a =
[[  1.7   0.5  -1.8  -0.6  -0.5   0.9  -0.9   0.4   1.1]
 [  1.0   0.9  -0.1   1.3   1.4   0.2  -1.0  -1.9   0.6]
 [ 38.6  21.1  20.9 -20.9  37.5 -34.5 -60.2 -29.2 -30.4]
 [-16.5 -22.0  14.4  13.6   8.5 -13.5  10.5   5.5  -3.2]
 [ -0.1   0.2  -0.2  -0.1  -0.5   0.1   0.1   0.0  -0.1]
 [ 28.4   4.0 -42.5  48.4  33.7  15.7  -8.0 -24.0  54.4]
 [ -1.2  -0.1   0.4   2.9  -4.4   0.7   2.1  -3.8  -1.1]
 [ 42.2  71.7  25.8  39.2  62.4 -88.6  88.5 -35.5  47.3]
 [ -5.1  -6.7  -2.2 -24.5   1.9   6.8  11.8  -0.5   1.7]
 [ 23.9   7.8  13.4 -30.6  42.9 -21.8  -6.5 -61.1   4.5]
 [  0.2   0.4   0.1   0.3   0.3  -0.8   1.1  -0.1   0.3]
 [ 37.0  17.0 -11.6 -17.2   3.1  -3.3 -45.1  -1.6  -7.9]
 [ -2.1   9.9 -11.9   9.3  24.4   9.5  13.3 -15.6  21.8]
 [ 10.5  -2.8 -18.5  -1.6  -5.2   9.1   3.3   3.8  10.1]
 [  0.0   0.0  -0.1   0.0   0.1  -0.2   0.0  -0.3   0.0]
 [ -5.5 -37.1 -59.2  -4.3  -1.8  17.4  53.1 -33.9   2.6]]
a[0, 0]	1.7
a[3]	[-16.5, -22.0, 14.4, 13.6, 8.5, -13.5, 10.5, 5.5, -3.2]
a[2]	[38.6, 21.1, 20.9, -20.9, 37.5, -34.5, -60.2, -29.2, -30.4]
a[:, 6]	[-0.9, -1.0, -60.2, 10.5, 0.1, -8.0, 2.1, 88.5, 11.8, -6.5, 1.1, -45.1, 13.3, 3.3, 0.0, 53.1]
a[:, 7]	[0.4, -1.9, -29.2, 5.5, 0.0, -24.0, -3.8, -35.5, -0.5, -61.1, -0.1, -1.6, -15.6, 3.8, -0.3, -33.9]
a[15, 3]	-4.3
a[8, 1]	-6.7
a[11]	[37.0, 17.0, -11.6, -17.2, 3.1, -3.3, -45.1, -1.6, -7.9]
a[13, 0]	10.5
a[8, 4]	1.9
a[11, 2]	-11.6
a[14, 5]	-0.2
a[12, 1]	9.9
a[4, 0]	-0.1
a[7, 1]	71.7
a[4, 7]	0.0
a[8, 5]	6.8
a[15, 5]	17.4
a[12]	[-2.1, 9.9, -11.9, 9.3, 24.4, 9.5, 13.3, -15.6, 21.8]
a[4, 6]	0.1
a[:, 2]	[-1.8, -0.1, 20.9, 14.4, -0.2, -42.5, 0.4, 25.8, -2.2, 13.4, 0.1, -11.6, -11.9, -18.5, -0.1, -59.2]
a[:, 4]	[-0.5, 1.4, 37.5, 8.5, -0.5, 33.7, -4.4, 62.4, 1.9, 42.9, 0.3, 3.1, 24.4, -5.2, 0.1, -1.8]
a[9]	[23.9, 7.8, 13.4, -30.6, 42.9, -21.8, -6.5, -61.1, 4.5]
a[3, 4]	8.5
a[1, 8]	0.6
a[7, 6]	88.5
a[8, 8]	1.7
a[5, 3]	48.4
a[0]	[1.7, 0.5, -1.8, -0.6, -0.5, 0.9, -0.9, 0.4, 1.1]
a[7, 2]	25.8
a[10, 4]	0.3
a[5, 4]	33.7
a[12, 7]	-15.6
a[11, 8]	-7.9
a[13]	[10.5, -2.8, -18.5, -1.6, -5.2, 9.1, 3.3, 3.8, 10.1]

grid =
[[  24.92 -101.86 -118.41  123.17   20.31   43.41  -38.37]
 [  24.92   20.24  -25.17   28.06 -177.70   43.41  187.45]]
grid[0,0] => 24.92
grid[:, 0] => [24.92, 24.92]
grid[:, 2] => [-118.41, -25.17]
grid[0,1] => -101.86
grid[0,3] => 123.17
grid[1,0] => 24.92
grid[1,5] => 43.41
grid[1,1] => 20.24

data =
[ -4.391 -21.441 -20.854  14.935 -21.210 -14.523   4.348 -21.769 -17.557
 -18.652 -21.674  -9.797]
data[0] => -4.391
data[6] => 4.348
data[5] => -14.523
data[3] => 14.935
data[8] => -17.557
data[7] => -21.769
data[11] => -9.797
data[2] => -20.854
data[9] => -18.652

M = [120 207 203 152  56]
M[0]: 120
M[2]: 203
M[-4]: 207
M[4]: 56
